Here is a tiny trained network, its code and every weight. The questions are about switching its units off for an input and a target symbol, where a switched-off unit gives its printed mean instead of its output.

import numpy as np


def w(rows, s, z=0):
    codes = np.array(rows[::2]) - 128.0
    scale = np.full(codes.shape[1], s)
    scale[-1] = z or s
    return codes * scale


def f(y):
    return y / 2 * (1 + np.tanh(0.7978845608 * (y + 0.044715 * y**3)))


def softmax(a):
    e = np.exp(a - a.max(-1, keepdims=True))
    return e / e.sum(-1, keepdims=True)


def log_softmax(a):
    a = a - a.max(-1, keepdims=True)
    return a - np.log(np.exp(a).sum(-1, keepdims=True))


def net(x, mask):
    ids = ['ΔΠΩημξφ'.index(c) for c in x.split()]
    T = len(ids)
    res = E[ids] + P[:T]
    u = 0
    for l in range(3):
        q, k, v = (res @ M[l].T for M in (Q, K, V))
        z = softmax(np.where(np.tri(T) > 0, q @ k.T / 3**0.5, -1e9)) @ v
        res = res + np.where(mask[u], z, O[l][:, -1]) @ O[l][:, :-1]
        u += 1
        y = f(res @ A[l][:, :-1].T + A[l][:, -1])
        res = res + np.where(mask[u : u + 8], y, B[l][:, -1]) @ B[l][:, :-1]
        u += 8
    return log_softmax(res[-1] @ U[:, :-1].T + U[:, -1])


Q, K, V, O, A, B = {}, {}, {}, {}, {}, {}
E = w([
[92,73,102,70,192,72,25],'Δ',
[152,57,154,26,87,194,163],'Π',
[175,142,52,102,93,178,55],'Ω',
[128,250,181,3,99,186,95],'η',
[150,40,202,124,101,99,246],'μ',
[132,109,238,122,166,22,131],'ξ',
[71,158,122,178,125,222,210],'φ',
],0.016)
P = w([
[180,48,200,247,161,254,129],'0',
[88,99,213,214,85,251,107],'1',
[84,122,180,187,91,219,115],'2',
[79,133,157,165,89,191,126],'3',
[79,150,137,148,86,166,127],'4',
[76,150,118,132,89,142,131],'5',
[83,159,102,124,97,120,141],'6',
[81,174,87,109,107,105,141],'7',
[89,179,71,101,108,90,151],'8',
[93,183,59,89,107,76,149],'9',
[95,193,46,80,111,63,155],'10',
[102,199,29,73,113,48,156],'11',
[102,209,18,62,115,39,159],'12',
[107,212,9,59,122,26,164],'13',
],0.0063)
Q[0] = w([
[225,39,136,59,142,158,178],'L0H0',
[112,130,100,254,160,69,165],'L0H0',
[71,153,104,133,49,171,155],'L0H0',
],0.0073)
K[0] = w([
[180,57,120,14,14,173,254],'L0H0',
[110,144,231,224,116,20,203],'L0H0',
[145,180,83,175,93,200,163],'L0H0',
],0.0059)
V[0] = w([
[171,153,50,83,135,204,121],'L0H0',
[79,102,96,110,142,102,3],'L0H0',
[174,166,43,130,52,199,158],'L0H0',
],0.0044)
O[0] = w([
[138,110,207,154,103,90,149,244],'L0H0',
[178,150,153,174,107,121,212,130],'L0H0',
[134,164,209,148,254,203,187,252],'L0H0',
],0.0091,0.002)
A[0] = w([
[209,82,178,157,98,133,135,149],'L0N0',
[173,69,130,175,145,126,122,102],'L0N1',
[149,108,207,100,226,82,117,131],'L0N2',
[75,110,168,114,115,98,143,2],'L0N3',
[152,221,109,99,132,116,98,46],'L0N4',
[156,158,97,96,167,181,28,107],'L0N5',
[161,129,141,83,90,186,91,175],'L0N6',
[121,180,69,249,129,171,218,38],'L0N7',
],0.011,0.0062)
B[0] = w([
[20,156,79,131,143,118,175,185],'L0N0',
[67,182,167,130,168,175,75,124],'L0N1',
[2,119,136,180,107,182,150,180],'L0N2',
[94,221,59,199,227,91,176,126],'L0N3',
[154,135,228,159,137,142,133,154],'L0N4',
[113,137,131,148,154,118,40,197],'L0N5',
[51,178,92,185,191,98,217,255],'L0N6',
[207,51,110,90,65,116,20,177],'L0N7',
],0.0087,0.0061)
Q[1] = w([
[13,99,75,40,76,56,83],'L1H0',
[165,3,57,86,109,225,194],'L1H0',
[111,170,221,160,109,35,214],'L1H0',
],0.0061)
K[1] = w([
[80,119,172,26,158,12,104],'L1H0',
[122,55,170,71,75,253,178],'L1H0',
[152,162,101,125,229,29,180],'L1H0',
],0.0068)
V[1] = w([
[147,138,116,254,109,174,110],'L1H0',
[89,159,25,88,140,208,191],'L1H0',
[97,100,177,66,117,161,167],'L1H0',
],0.0076)
O[1] = w([
[109,215,127,52,204,147,222,173],'L1H0',
[223,59,174,118,53,5,11,252],'L1H0',
[122,227,2,171,132,62,108,168],'L1H0',
],0.005,0.0045)
A[1] = w([
[138,180,162,88,124,198,97,141],'L1N0',
[160,93,162,250,95,176,63,1],'L1N1',
[173,174,99,115,68,151,147,132],'L1N2',
[72,152,93,108,169,136,98,39],'L1N3',
[77,133,98,221,92,161,61,75],'L1N4',
[119,148,96,166,135,153,64,113],'L1N5',
[118,142,155,186,125,103,100,170],'L1N6',
[68,123,148,145,102,137,211,65],'L1N7',
],0.013,0.0081)
B[1] = w([
[123,75,113,101,119,39,44,250],'L1N0',
[254,137,212,195,93,161,105,128],'L1N1',
[102,75,162,147,207,155,85,149],'L1N2',
[125,140,204,199,35,126,110,147],'L1N3',
[158,135,243,169,163,141,202,182],'L1N4',
[51,96,142,154,147,207,221,180],'L1N5',
[118,126,104,114,128,162,183,230],'L1N6',
[104,92,221,164,171,210,112,255],'L1N7',
],0.011,0.0051)
Q[2] = w([
[181,203,176,117,94,56,48],'L2H0',
[153,140,110,99,163,47,144],'L2H0',
[249,78,144,78,187,151,63],'L2H0',
],0.012)
K[2] = w([
[162,232,155,151,194,10,67],'L2H0',
[131,154,44,73,161,70,199],'L2H0',
[243,164,109,142,254,187,87],'L2H0',
],0.0099)
V[2] = w([
[160,136,207,122,190,147,254],'L2H0',
[72,204,23,164,149,119,129],'L2H0',
[121,81,119,157,103,87,99],'L2H0',
],0.0081)
O[2] = w([
[102,169,20,143,200,183,24,253],'L2H0',
[134,17,77,121,59,144,99,38],'L2H0',
[138,254,49,172,215,224,138,130],'L2H0',
],0.0071,0.011)
A[2] = w([
[64,99,143,172,153,189,196,7],'L2N0',
[150,66,99,93,194,170,117,146],'L2N1',
[166,226,138,183,81,68,76,70],'L2N2',
[196,99,7,52,16,8,78,176],'L2N3',
[132,86,40,84,100,35,128,215],'L2N4',
[60,159,118,136,211,170,111,54],'L2N5',
[150,157,177,110,92,65,171,91],'L2N6',
[98,116,64,76,113,61,136,254],'L2N7',
],0.011,0.009)
B[2] = w([
[123,156,107,164,55,146,61,172],'L2N0',
[116,169,114,172,116,98,126,157],'L2N1',
[82,168,99,174,129,117,166,128],'L2N2',
[10,142,148,206,232,210,122,149],'L2N3',
[137,242,124,116,78,107,44,153],'L2N4',
[154,88,133,86,106,151,134,253],'L2N5',
[120,101,181,159,131,146,130,128],'L2N6',
[218,71,144,120,186,121,125,165],'L2N7',
],0.013,0.022)
U = w([
[106,118,133,102,130,122,168,121],'Δ',
[94,2,87,148,202,163,242,224],'Π',
[134,91,150,93,146,148,125,10],'Ω',
[100,165,110,107,70,150,158,180],'η',
[191,148,117,79,79,61,89,176],'μ',
[197,87,163,178,141,165,171,74],'ξ',
[80,143,121,118,167,119,139,91],'φ',
],0.0098,0.011)

Each question gives the input, a string of symbols that net reads in full, and the target symbol t.
The units are the heads (3 rows each of Q, K, V and O) and the neurons (one row each of A and B). Each row of codes is followed by its name. A weight is (code - 128) times the scale printed after its matrix; where a second scale follows, it is the last column's (O, A, B and U).
mask holds one flag per unit, layer by layer, with each layer's heads first. A switched-off unit (its flag False) gives its mean, the last column of its rows in O or B, instead of its output. The means were averaged over made-up inputs and are rounded, as every weight is.
A unit's drop is (log p(t) with every unit on - log p(t) with that unit switched off) / (log p(t) with every unit on - log p(t) with every unit switched off).
The circuit of an input: a set's keep is (log p(t) with only the set's units on - log p(t) with every unit switched off) / (log p(t) with every unit on - log p(t) with every unit switched off). Starting from the 12 units with the biggest drops (on a tie, the unit counted first), units are removed one at a time, each time the one whose removal leaves the highest keep (on an exact tie, the one counted first), for as long as the keep stays at least 0.8.
units of the circuit, in order: the units of the circuit, biggest drop first
k most important neurons: the k neurons with the biggest drops, biggest first
k most important neurons of layer l: the k neurons of layer l with the biggest drops, biggest first
input ξ Π Ω η μ Ω Ω Ω Π ξ ξ, target μ: 3 most important neurons -> (L0N2, L0N6, L0N5)
input ξ η ξ φ Π ξ Ω Ω ξ η Ω ξ, target φ: units of the circuit, in order -> (L2N3, L2N4, L0H0, L1N7)
input Ω Ω Ω Ω, target φ: 2 most important neurons of layer 1 -> (L1N7, L1N4)
input φ Ω φ Π Ω Ω η ξ η φ, target μ: units of the circuit, in order -> (L1H0, L0N6, L2N3)
input Ω Ω ξ η, target Ω: 4 most important neurons -> (L1N7, L2N5, L0N6, L0N2)
input Ω Δ Ω Π Δ Ω, target μ: units of the circuit, in order -> (L0N2, L1N7, L2N3, L1N4)
input Δ φ Ω Ω Δ ξ Π φ Π μ Ω Δ, target μ: units of the circuit, in order -> (L1N7, L2N4)
input Ω Ω μ Δ ξ, target η: units of the circuit, in order -> (L0N2, L2N0)
input Ω ξ Π Ω ξ ξ Δ, target η: 3 most important neurons -> (L1N5, L0N5, L2N0)
input μ μ Ω μ Ω ξ φ ξ Ω Ω Ω μ, target φ: 2 most important neurons -> (L2N3, L2N4)
input Ω Π Ω Π Ω Π, target μ: 2 most important neurons -> (L0N6, L2N4)
input Π φ Δ ξ η μ η μ ξ μ, target μ: 2 most important neurons -> (L0N6, L0N2)
input Δ ξ Π ξ Π ξ ξ φ Π Ω ξ ξ Ω μ, target η: 2 most important neurons of layer 1 -> (L1N7, L1N0)
input Ω μ ξ Π φ ξ ξ, target μ: 3 most important neurons -> (L0N2, L2N4, L0N5)
input Ω Ω Ω, target μ: most important neuron of layer 0 -> (L0N2)
input η φ μ Π Δ Π φ Δ Δ, target μ: 2 most important neurons -> (L1N7, L2N4)
input Ω μ Ω Δ Ω μ φ Δ ξ ξ Δ Ω Π μ, target μ: 4 most important neurons -> (L0N7, L0N6, L2N4, L1N0)
input Ω η μ μ ξ ξ Δ Π Ω Ω Δ, target Π: 4 most important neurons of layer 1 -> (L1N4, L1N7, L1N5, L1N0)
input μ ξ Ω Ω Π φ Π μ Π, target μ: 3 most important neurons of layer 1 -> (L1N0, L1N5, L1N4)
input Π ξ η φ μ η, target φ: 3 most important neurons -> (L1N0, L1N3, L0N4)
input Ω Π Δ φ φ Δ φ Ω Ω Ω, target φ: 2 most important neurons of layer 0 -> (L0N2, L0N4)
input Ω φ φ, target ξ: 3 most important neurons of layer 0 -> (L0N7, L0N6, L0N0)
input Ω Π Ω, target Π: 3 most important neurons -> (L0N2, L2N4, L1N7)
input μ Ω Δ φ Δ Π Ω, target Π: 4 most important neurons -> (L0N2, L1N7, L2N4, L2N0)
input ξ η ξ φ Ω Ω Ω ξ φ, target μ: 3 most important neurons -> (L1N2, L0N6, L2N3)
input Π Ω Δ ξ Π Δ Π Π, target φ: 4 most important neurons of layer 2 -> (L2N3, L2N4, L2N5, L2N0)
input Ω Π Ω Δ Π ξ Π φ ξ Δ Ω Δ Π, target φ: 4 most important neurons -> (L2N3, L2N4, L0N0, L0N5)
